Group, then class
[ -3   3  -7  21   2  -3  -1 -17 -15  -1  -5   2  11  -5   8 -10   3  10
   1   1  -1  13  -2 -15   6  -2   1   4   2  17  -3   2   6  -1 -13   3
  -4   2   8 -12  21   8  -8   3  17  -1   8   8  -2   7  14  12  23  -5
   0  -2   7  11   2   5  -1  -4   6   9   2   0  -5  21   4  -7   3  15]
rc (54)
[-17  11 -12  24  -6 -13  -6 -21 -12 -11 -19  -5   9  -2 -14  -7   1   8
   3  -7   1  14  -6 -25   4   7 -16  13  16  25 -12   5  -9   4   0   4
  -2  -6  -4 -13  16   0  -8   4 -17 -11   7   9  -8   8  17  -9  12   8
  -3   3  12  -3  19   7  -5   0  -8  22  -4   7   4  33   8  -4   7  -8]
mz (52)
[-26  -2  -5  22   8  -6   1 -20 -16 -15   5  -3 -16  -9  23 -21   9  15
  16  -7   8  14  -7 -23  -5  -7  -1  10  14  32 -22 -11  -7   9 -17   8
  -9  -1   4 -11  14   6 -13   5  30  -5  -6   5  -8  15  23  13  30  -6
   0   2  23  15  12   8  -8   0  -2  15   4  -3   7  25  26  -1  13  -8]
mz (52)
[-12 -15   2   4   0  -4  -3 -24  -2  -5   3  -3 -17  -7  21  -7  -3  10
  15  -5   4  21  -7 -13  -6  -1  -7  -5   9  16 -18  -5   0   8 -14   4
  -5  -4   8   2  14   2 -13   5  37   2   4   5 -12  13  13  18  14  -6
   1   4  11  10   8  -1  -3  -5   0   0  13  -2 -26  20  23   2   8   8]
mz (41)
[-10   6  -4  30   5 -14 -10 -33 -14  -3  -5 -12  22  -9   7 -24   2  15
   8  -6   4  25  -2 -23   3   6   5   1   3  37 -18  10   7  -7 -17   7
  -1  12   2 -13  19  11 -16   6  23  -3   8   1 -11  13  22  11  33  -3
  10  -2  18  18   2   4   0   2   4  12   5  -2   2  30  15 -13  -1   2]
rc (40)
[ -3   5  -9  33  -2 -12   1 -29 -19  -3 -12  -7  19  -8  -1 -13  -1  11
   8  -5   1  14   0 -23   1   6   6   2   7  31 -13   6   7 -12 -16   6
   1   5   5 -14  13   7  -9   1  21  -5   7   2  -7   6  11  10  26   1
   2  -4  10  10   0   9   1  -1   5  16   2   8   2  23  17 -10   0 -10]
rc (54)
[ -8   5  -3  22  -7 -10  -6 -10 -10 -10 -17  -4   3  -1  10  -5   4   9
  13  -1   7   9   2 -32  12   2  -5  10   9  11  -7  -4  -5  10  -4   3
  -2  -4   3  -8  19   2  -8   4   3  -3   4  19  -9  11  18   4  19   1
   3   9  10  -2  16   7 -11  -4  -2   6   1   5  -7  34  14  -2   6  -3]
mz (43)
[  1   1  -4  27   1  -4  -4  -9  -8  -8   3   1   8  -7  16 -16   2  10
   1  -1   1   5   5 -17   4  -5  13   3  -2   8  -4   2   2   1  -8   4
  -1   6   6  -8  18   8  -6   1  20  -1   3   0  -4   6   8   8  26  -6
   8   2   5   8   1  10  -2  -4   3   8   1  -1   0   9   4  -5   0  -3]
rc (54)
[-17   7 -12  16  -9 -13  -7 -31  -5  -3 -14  -9  10  -4  -4 -10  -3   8
  10  -6   2  20  -4 -21   6   2  -9   8   7  15  -7 -11   0  -2 -10   7
  -5   2   1  -9  19   1 -14   4   8  -4   3   8  -9  11   9  10  19   0
  -3   0   7   7  11  -1  -1  -4   2   9   6  -4   4  33  16  -5   5   1]
mz (52)
[ -4  -5  -9  24   6  -9  -3 -37  -5   1  -1  -8   6  -8  14 -25  -2  14
   2  -8   4  22   5 -10   3   3   3  -7   0  24  -7   9  10  -4 -23   7
   5   8  10  -8  20  10 -13  -4  40   2  -2   1  -7   8  17  26  31 -11
   6  -1  10  14  -4   4   0   2   6  -9  12 -13   0  22  21 -12  -7   5]
rc (50)
[ -9 -10   0   4  11  -6  -3 -22  -3  -3  -1  -3   2   7  10 -10  -2  14
   8  -2   3  18  -9 -14  -1  10  -6   0  19  29 -12   0  -5  -4 -10   2
  -2   2   4 -10  10   1   0   1  19  -2   4   7  -7   8  11   9   9  -1
   0  -1  16  12   5   1  -1   4   0   3   0  -2   1   9  16  -4  -1   0]
mz (43)
[ -2  -2  -6  29 -12 -13  -4 -25 -11  -5  -8  -3  16  -7  15 -21   5  12
   5  -1   5  20   4 -21   8   4   9   0   2  22  -3  11  10   1 -13   4
   2  15  12 -10  23  11 -10  -2  33   0   8  10  -4  11  18  18  27  -9
  31  -3   6  15   2   4   3  -1   6   5  12  -3  -7  26  12  -5  -4   2]
rc (40)
[ -3   4  -8  31 -11  -7  -6 -26 -18  -6  -9  -4   8  -9  15  -9   4   4
   9  -3   5  23   0 -24   1   2   3   0  -2   4   2   9   9   4 -16   5
  -2   9  12  -7  21   6 -19   4  25   1   6   2  -6  12   2  11  28  -2
  10   2   3  16   4   9   3 -11  12   6  10  -5  -4  24  11  -7   3  -8]
rc (40)
[-18   1  -9  26 -17 -14  -9 -27 -13  -9 -19  -4  10  -3 -10  -5   3   7
  16 -16   6  28 -11 -40  -2  10 -16  12  26   1  -6   3  -8   6  -6   9
  -6  -6  -2  -9  14  -1 -12   8   1  -6  12   9 -12  14   5  -3   5  15
   3   7  16   7  19   8   0  -4  -1  19   6   3   6  32  11   0   9  -6]
mz (41)
[  3  -3  -4  31  -2  -9  -8 -24 -13  -8  -2  -5  13  -7  13 -14  -3  12
   3  -1   7  11   1 -23   0   5   6  12  -2  32  -7   7   0  -5 -10   6
   5   9   8 -11  22   7 -14   7  20   0   3   2  -7   9  14   9  33  -9
   8  -1  12  20   2   8  -7  -4   3  15  -1   0  -6  13  17 -12   6  -2]
rc (50)
